Here is a tiny trained network, its code and every weight. The questions are about switching its units off for an input and a target symbol, where a switched-off unit gives its printed mean instead of its output.

import numpy as np


def w(rows, s, z=0):
    codes = np.array(rows[::2]) - 128.0
    scale = np.full(codes.shape[1], s)
    scale[-1] = z or s
    return codes * scale


def norm(h):
    return h / np.sqrt((h * h).mean(-1, keepdims=True) + 1e-5)


def f(y):
    return np.maximum(y, 0)


def softmax(a):
    e = np.exp(a - a.max(-1, keepdims=True))
    return e / e.sum(-1, keepdims=True)


def log_softmax(a):
    a = a - a.max(-1, keepdims=True)
    return a - np.log(np.exp(a).sum(-1, keepdims=True))


def net(x, mask):
    ids = ['αδζθλμξστψω'.index(c) for c in x.split()]
    T = len(ids)
    res = E[ids] + P[:T]
    u = 0
    for l in range(3):
        q, k, v = (norm(res) @ M[l].T for M in (Q, K, V))
        z = softmax(np.where(np.tri(T) > 0, q @ k.T / 2**0.5, -1e9)) @ v
        res = res + np.where(mask[u], z, O[l][:, -1]) @ O[l][:, :-1]
        u += 1
        y = f(norm(res) @ A[l][:, :-1].T + A[l][:, -1])
        res = res + np.where(mask[u : u + 8], y, B[l][:, -1]) @ B[l][:, :-1]
        u += 8
    return log_softmax(norm(res)[-1] @ U[:, :-1].T + U[:, -1])


Q, K, V, O, A, B = {}, {}, {}, {}, {}, {}
E = w([
[92,109,148,97,213],'α',
[87,143,83,129,169],'δ',
[149,90,83,176,70],'ζ',
[96,82,177,86,155],'θ',
[113,104,124,117,110],'λ',
[156,131,178,96,173],'μ',
[105,149,167,102,188],'ξ',
[107,114,235,133,2],'σ',
[123,170,112,144,161],'τ',
[145,109,197,198,151],'ψ',
[145,124,116,150,82],'ω',
],0.012)
P = w([
[138,142,118,104,126],'0',
[155,137,119,158,145],'1',
[65,52,150,200,97],'2',
[137,127,142,88,140],'3',
[150,154,193,131,96],'4',
[46,1,97,183,138],'5',
[135,126,141,90,146],'6',
[132,165,156,143,87],'7',
[77,51,100,218,149],'8',
[134,126,141,91,148],'9',
[126,167,157,140,82],'10',
],0.009)
Q[0] = w([
[79,2,168,161,115],'L0H1',
[114,89,191,141,54],'L0H1',
],0.0056)
K[0] = w([
[93,191,248,40,253],'L0H1',
[147,222,90,63,143],'L0H1',
],0.0052)
V[0] = w([
[86,174,139,35,155],'L0H1',
[133,164,251,88,149],'L0H1',
],0.0024)
O[0] = w([
[141,124,128,175,2,156],'L0H1',
[151,188,131,134,71,250],'L0H1',
],0.0085,0.0011)
A[0] = w([
[43,134,70,186,124,219],'L0N1',
[142,125,152,86,78,252],'L0N2',
[59,2,141,116,68,156],'L0N3',
[111,103,72,70,211,84],'L0N4',
[189,100,65,110,126,161],'L0N5',
[55,178,51,48,121,74],'L0N6',
[171,133,98,127,132,147],'L0N7',
[99,104,177,195,129,184],'L0N8',
],0.0068,0.0025)
B[0] = w([
[147,23,232,154,97,224],'L0N1',
[142,84,18,111,162,229],'L0N2',
[222,167,52,239,166,254],'L0N3',
[89,163,222,85,171,187],'L0N4',
[82,135,215,2,98,160],'L0N5',
[87,229,105,223,195,157],'L0N6',
[103,186,8,60,132,148],'L0N7',
[180,101,87,215,193,231],'L0N8',
],0.0042,0.0043)
Q[1] = w([
[141,123,94,1,42],'L1H1',
[129,84,200,117,156],'L1H1',
],0.0054)
K[1] = w([
[88,145,131,115,253],'L1H1',
[167,179,143,113,140],'L1H1',
],0.006)
V[1] = w([
[116,86,124,217,70],'L1H1',
[135,232,4,80,27],'L1H1',
],0.0033)
O[1] = w([
[255,104,106,126,55,232],'L1H1',
[141,165,127,165,36,3],'L1H1',
],0.0067,0.00063)
A[1] = w([
[26,74,141,211,142,62],'L1N1',
[182,31,173,154,162,132],'L1N2',
[115,114,224,157,130,109],'L1N3',
[175,99,77,196,59,64],'L1N4',
[118,191,177,231,106,188],'L1N5',
[145,94,230,189,255,175],'L1N6',
[145,158,131,48,164,252],'L1N7',
[30,158,163,149,159,95],'L1N8',
],0.005,0.0033)
B[1] = w([
[255,102,107,83,87,157],'L1N1',
[67,102,74,157,80,194],'L1N2',
[96,171,82,61,124,155],'L1N3',
[82,156,200,124,180,185],'L1N4',
[134,64,149,68,113,197],'L1N5',
[171,106,110,170,40,254],'L1N6',
[115,93,119,169,150,197],'L1N7',
[152,134,160,144,76,152],'L1N8',
],0.0061,0.0064)
Q[2] = w([
[247,130,186,253,23],'L2H1',
[112,94,39,79,175],'L2H1',
],0.0046)
K[2] = w([
[117,254,104,65,79],'L2H1',
[194,38,117,176,133],'L2H1',
],0.0071)
V[2] = w([
[180,84,144,95,214],'L2H1',
[253,165,151,164,92],'L2H1',
],0.0058)
O[2] = w([
[194,2,151,112,53,6],'L2H1',
[209,150,69,51,107,240],'L2H1',
],0.0056,0.0011)
A[2] = w([
[1,179,109,98,138,146],'L2N1',
[84,130,43,77,170,5],'L2N2',
[116,235,181,181,169,147],'L2N3',
[30,107,159,135,217,76],'L2N4',
[149,167,142,106,203,76],'L2N5',
[47,114,40,23,110,36],'L2N6',
[144,111,64,88,144,2],'L2N7',
[53,137,131,178,100,39],'L2N8',
],0.0054,0.0025)
B[2] = w([
[207,60,127,78,113,202],'L2N1',
[114,189,69,99,93,152],'L2N2',
[106,172,136,149,184,252],'L2N3',
[86,119,126,146,58,221],'L2N4',
[116,173,86,182,135,179],'L2N5',
[95,148,128,2,87,163],'L2N6',
[95,154,141,130,121,154],'L2N7',
[111,158,151,95,135,182],'L2N8',
],0.0078,0.0019)
U = w([
[140,85,128,246,63,46],'α',
[143,42,105,147,106,12],'δ',
[55,27,226,101,158,48],'ζ',
[191,183,40,126,116,12],'θ',
[154,116,92,100,51,79],'λ',
[146,102,205,116,56,158],'μ',
[95,169,208,131,176,99],'ξ',
[120,163,76,1,70,254],'σ',
[140,209,107,188,179,255],'τ',
[189,46,207,66,183,221],'ψ',
[63,162,216,209,169,131],'ω',
],0.008,0.0021)

Each question gives the input, a string of symbols that net reads in full, and the target symbol t.
The units are the heads (2 rows each of Q, K, V and O) and the neurons (one row each of A and B). Each row of codes is followed by its name. A weight is (code - 128) times the scale printed after its matrix; where a second scale follows, it is the last column's (O, A, B and U).
mask holds one flag per unit, layer by layer, with each layer's heads first. A switched-off unit (its flag False) gives its mean, the last column of its rows in O or B, instead of its output. The means were averaged over made-up inputs and are rounded, as every weight is.
A unit's drop is (log p(t) with every unit on - log p(t) with that unit switched off) / (log p(t) with every unit on - log p(t) with every unit switched off).
The circuit of an input: a set's keep is (log p(t) with only the set's units on - log p(t) with every unit switched off) / (log p(t) with every unit on - log p(t) with every unit switched off). Starting from the 12 units with the biggest drops (on a tie, the unit counted first), units are removed one at a time, each time the one whose removal leaves the highest keep (on an exact tie, the one counted first), for as long as the keep stays at least 0.8.
units of the circuit, in order: the units of the circuit, biggest drop first
most important unit: the unit with the biggest drop
k most important neurons: the k neurons with the biggest drops, biggest first
top k neurons in layer l: the k neurons of layer l with the biggest drops, biggest first
drop of u: that unit's drop, to one decimal
input μ ω τ ω ω ω μ α ω α δ, target μ: most important neuron : [L0N1]
input ξ ω σ μ ω ω τ ω ξ τ μ, target τ: 2 most important neurons : [L0N1, L1N8]
input ζ μ σ ω μ ξ, target α: units of the circuit, in order : [L0N3, L1N6]
input ω τ τ ξ θ ω ω θ, target ω: 2 most important neurons : [L0N3, L0N1]
input ω λ τ λ α ω ω μ, target ω: 3 most important neurons : [L1N6, L0N5, L0N3]
input ω τ ω θ δ ω θ α δ μ μ, target ω: 2 most important neurons : [L1N6, L1N5]
input σ ω α θ ω α μ τ μ ω λ, target σ: units of the circuit, in order : [L2H1, L1N6]
input τ ω θ ζ ζ, target τ: top 2 neurons in layer 0 : [L0N3, L0N8]
input τ ω ψ ω τ α δ ω, target τ: top 2 neurons in layer 1 : [L1N6, L1N4]
input τ ξ λ τ α ψ θ α, target τ: 4 most important neurons : [L1N6, L0N3, L1N5, L0N8]
input ω ω τ θ δ σ λ, target θ: 3 most important neurons : [L0N3, L0N2, L0N1]
input τ α α ω τ σ ω λ, target τ: 4 most important neurons : [L0N3, L1N4, L1N6, L0N8]
input ξ α α μ ω μ, target α: top 2 neurons in layer 1 : [L1N2, L1N6]
input τ ζ λ α α, target τ: top 3 neurons in layer 1 : [L1N6, L1N5, L1N1]
input τ τ λ σ ζ α λ θ, target τ: most important unit : L0N3
input τ τ τ α μ, target τ: 2 most important neurons : [L0N3, L0N8]
input τ α τ α ω, target τ: top 3 neurons in layer 0 : [L0N3, L0N1, L0N2]
input σ ξ α λ ω ξ μ λ, target σ: 2 most important neurons : [L1N6, L1N7]
input ω ψ δ τ ω ω ξ λ, target ω: top 2 neurons in layer 1 : [L1N4, L1N6]
input θ λ ω ω ξ α, target α: most important neuron : [L0N3]
input ξ ω α λ, target θ: 3 most important neurons : [L0N3, L0N2, L1N8]
input ω ζ μ ω ζ, target ω: top 2 neurons in layer 0 : [L0N5, L0N1]
input ω ω λ ω λ θ ζ ω, target ω: top 2 neurons in layer 0 : [L0N5, L0N3]
input ω θ μ ω σ ω τ α τ α τ, target ω: drop of L1H1 : 1.2
input τ λ θ ω λ, target τ: drop of L0N4 : 0.0
input ω α μ ω ω, target ω: drop of L0H1 : 0.4
input ω ω ω α α, target ω: drop of L0N1 : 0.3
input α ξ θ τ ψ σ δ α δ μ θ, target α: top neuron in layer 0 : [L0N3]
input μ α α θ δ μ τ μ α δ, target ω: top 2 neurons in layer 2 : [L2N3, L2N4]
